Below is a small trained network, with its code and all its weights. Each question gives an input and a target symbol and asks what happens when units are switched off, that is, made to give their printed mean instead of their output.

import numpy as np


def w(rows, s, z=0):
    codes = np.array(rows[::2]) - 128.0
    scale = np.full(codes.shape[1], s)
    scale[-1] = z or s
    return codes * scale


def norm(h):
    return h / np.sqrt((h * h).mean(-1, keepdims=True) + 1e-5)


def f(y):
    return np.maximum(y, 0)


def softmax(a):
    e = np.exp(a - a.max(-1, keepdims=True))
    return e / e.sum(-1, keepdims=True)


def log_softmax(a):
    a = a - a.max(-1, keepdims=True)
    return a - np.log(np.exp(a).sum(-1, keepdims=True))


def net(x, mask):
    ids = ['ΔΛΠΦΨΩαβεζηθμξστ'.index(c) for c in x.split()]
    T = len(ids)
    res = E[ids] + P[:T]
    r = norm(res)
    for j in range(2):
        rows = slice(2 * j, 2 * j + 2)
        q, k, v = (r @ M[0][rows].T for M in (Q, K, V))
        z = softmax(np.where(np.tri(T) > 0, q @ k.T / 2**0.5, -1e9)) @ v
        o = O[0][rows]
        res = res + np.where(mask[j], z, o[:, -1]) @ o[:, :-1]
    y = f(norm(res) @ A[0][:, :-1].T + A[0][:, -1])
    res = res + np.where(mask[2:18], y, B[0][:, -1]) @ B[0][:, :-1]
    return log_softmax(norm(res)[-1] @ U[:, :-1].T + U[:, -1])


Q, K, V, O, A, B = {}, {}, {}, {}, {}, {}
E = w([
[94,82,110],'Δ',
[137,159,114],'Λ',
[99,72,128],'Π',
[143,132,52],'Φ',
[249,129,117],'Ψ',
[202,158,44],'Ω',
[102,68,134],'α',
[62,117,80],'β',
[242,129,108],'ε',
[107,94,83],'ζ',
[254,140,102],'η',
[244,155,64],'θ',
[246,144,88],'μ',
[161,124,52],'ξ',
[90,119,67],'σ',
[86,112,73],'τ',
],0.0073)
P = w([
[121,112,135],'0',
[129,99,2],'1',
[119,144,131],'2',
[194,162,48],'3',
[118,147,131],'4',
[177,121,69],'5',
[117,151,131],'6',
[184,121,84],'7',
[117,155,133],'8',
[151,85,96],'9',
],0.028)
Q[0] = w([
[175,90,118],'head 1',
[60,141,94],'head 1',
[162,64,167],'head 2',
[73,255,221],'head 2',
],0.054)
K[0] = w([
[133,192,99],'head 1',
[102,49,81],'head 1',
[131,216,59],'head 2',
[151,2,70],'head 2',
],0.042)
V[0] = w([
[143,175,79],'head 1',
[127,119,117],'head 1',
[208,123,144],'head 2',
[129,145,251],'head 2',
],0.035)
O[0] = w([
[182,116,146,251],'head 1',
[123,146,118,144],'head 1',
[176,154,169,96],'head 2',
[145,252,89,13],'head 2',
],0.031,0.013)
A[0] = w([
[205,112,165,124],'neuron 1',
[206,177,53,255],'neuron 2',
[88,141,107,2],'neuron 3',
[186,80,71,29],'neuron 4',
[111,205,234,174],'neuron 5',
[139,54,48,153],'neuron 6',
[101,114,251,180],'neuron 7',
[174,223,46,183],'neuron 8',
[157,104,155,125],'neuron 9',
[77,126,95,69],'neuron 10',
[131,130,131,97],'neuron 11',
[60,75,156,34],'neuron 12',
[219,113,151,121],'neuron 13',
[113,184,173,184],'neuron 14',
[173,40,107,41],'neuron 15',
[162,120,136,138],'neuron 16',
],0.019,0.0057)
B[0] = w([
[54,85,118,222],'neuron 1',
[117,233,45,218],'neuron 2',
[140,68,136,136],'neuron 3',
[37,166,85,189],'neuron 4',
[251,93,148,161],'neuron 5',
[188,96,206,252],'neuron 6',
[115,227,79,202],'neuron 7',
[183,77,254,179],'neuron 8',
[129,91,157,184],'neuron 9',
[78,149,86,153],'neuron 10',
[113,135,131,128],'neuron 11',
[207,199,110,174],'neuron 12',
[48,86,143,228],'neuron 13',
[170,177,166,144],'neuron 14',
[150,223,56,231],'neuron 15',
[101,111,127,171],'neuron 16',
],0.044,0.012)
U = w([
[48,137,50,82],'Δ',
[197,79,149,143],'Λ',
[130,189,148,141],'Π',
[182,107,129,186],'Φ',
[57,169,177,84],'Ψ',
[86,122,252,70],'Ω',
[166,203,35,55],'α',
[171,118,65,98],'β',
[174,147,205,135],'ε',
[182,173,157,125],'ζ',
[117,50,189,157],'η',
[185,179,161,121],'θ',
[79,129,142,254],'μ',
[136,61,91,182],'ξ',
[191,101,78,129],'σ',
[63,50,144,133],'τ',
],0.026,0.0052)

Each question gives the input, a string of symbols that net reads in full, and the target symbol t.
The units are the heads (2 rows each of Q, K, V and O) and the neurons (one row each of A and B). Each row of codes is followed by its name. A weight is (code - 128) times the scale printed after its matrix; where a second scale follows, it is the last column's (O, A, B and U).
mask holds one flag per unit, heads first, then neurons. A switched-off unit (its flag False) gives its mean, the last column of its rows in O or B, instead of its output. The means were averaged over made-up inputs and are rounded, as every weight is.
A unit's drop is (log p(t) with every unit on - log p(t) with that unit switched off) / (log p(t) with every unit on - log p(t) with every unit switched off).
The circuit of an input: a set's keep is (log p(t) with only the set's units on - log p(t) with every unit switched off) / (log p(t) with every unit on - log p(t) with every unit switched off). Starting from the 12 units with the biggest drops (on a tie, the unit counted first), units are removed one at a time, each time the one whose removal leaves the highest keep (on an exact tie, the one counted first), for as long as the keep stays at least 0.8.
units of the circuit, in order: the units of the circuit, biggest drop first
most important unit: the unit with the biggest drop
k most important neurons: the k neurons with the biggest drops, biggest first
heads that matter: for each layer, one digit per head in row order, 1 if its drop is at least 0.15 and else 0, layers parted by /
drop when u is switched off: that unit's drop, to one decimal
input μ Ψ Δ Δ β Δ Δ τ τ, target Ω: most important neuron : [neuron 13]
input μ τ η μ μ μ Ω, target Ω: 4 most important neurons : [neuron 13; neuron 15; neuron 1; neuron 5]
input Φ Φ Π μ Φ Δ Δ, target Λ: units of the circuit, in order : [head 2; neuron 12; neuron 13]
input β α α β Ψ Π σ τ Φ, target ξ: 3 most important neurons : [neuron 2; neuron 7; neuron 15]
input μ Φ σ ζ Δ ε β Δ Φ, target Ω: units of the circuit, in order : [head 2; neuron 13]
input μ Δ Δ ε σ, target Ω: 2 most important neurons : [neuron 13; neuron 1]
input ε Δ Δ Δ Ψ Ω, target ε: units of the circuit, in order : [head 2; neuron 8]
input Δ μ η Δ μ σ α Φ, target θ: 2 most important neurons : [neuron 8; neuron 2]
input θ Ω α Δ Λ Δ η, target τ: units of the circuit, in order : [neuron 2; neuron 8]
input μ ξ μ η ξ, target Ω: units of the circuit, in order : [head 2; neuron 13]
input ζ Ω μ Φ σ Δ α, target α: 2 most important neurons : [neuron 12; neuron 13]
input Φ Δ μ ε α α τ Ω Φ Ψ, target ξ: 2 most important neurons : [neuron 2; neuron 15]
input ζ α η Δ Ω η Φ Δ Δ, target α: 4 most important neurons : [neuron 12; neuron 13; neuron 8; neuron 1]
input Ω Ω ε, target η: units of the circuit, in order : [head 2]
input σ τ Δ, target σ: 2 most important neurons : [neuron 12; neuron 13]
input ζ μ Δ Δ σ Δ μ Δ Φ η, target ξ: 3 most important neurons : [neuron 2; neuron 15; neuron 8]
input μ Δ Δ η ξ μ Δ Ω Δ, target Ω: 4 most important neurons : [neuron 13; neuron 1; neuron 15; neuron 5]
input Φ τ β μ σ ξ, target σ: 2 most important neurons : [neuron 15; neuron 8]
input Ω Ω μ μ α Δ, target θ: 2 most important neurons : [neuron 8; neuron 2]
input ξ μ Φ ε Φ Ω, target ξ: units of the circuit, in order : [head 2]
input η μ Δ ε Φ ξ Δ μ Ω, target ε: 2 most important neurons : [neuron 5; neuron 15]
input ζ η Ω Δ Φ Δ Λ Δ σ, target α: heads that matter : 10
input Δ Δ ξ Φ ε, target Δ: 2 most important neurons : [neuron 15; neuron 8]
input Φ Δ μ μ ε μ μ μ, target Δ: heads that matter : 00
input Ω Δ Φ μ Ω Ψ, target τ: heads that matter : 01
input Δ Ψ η Δ, target Ψ: heads that matter : 11
input η ζ Φ α, target ξ: most important unit : head 2
input ε Δ Φ ε Ω Δ η Δ μ Ω, target Δ: drop when neuron 6 is switched off : 0.3
input μ μ τ Ψ η μ, target Ψ: drop when neuron 6 is switched off : 0.4
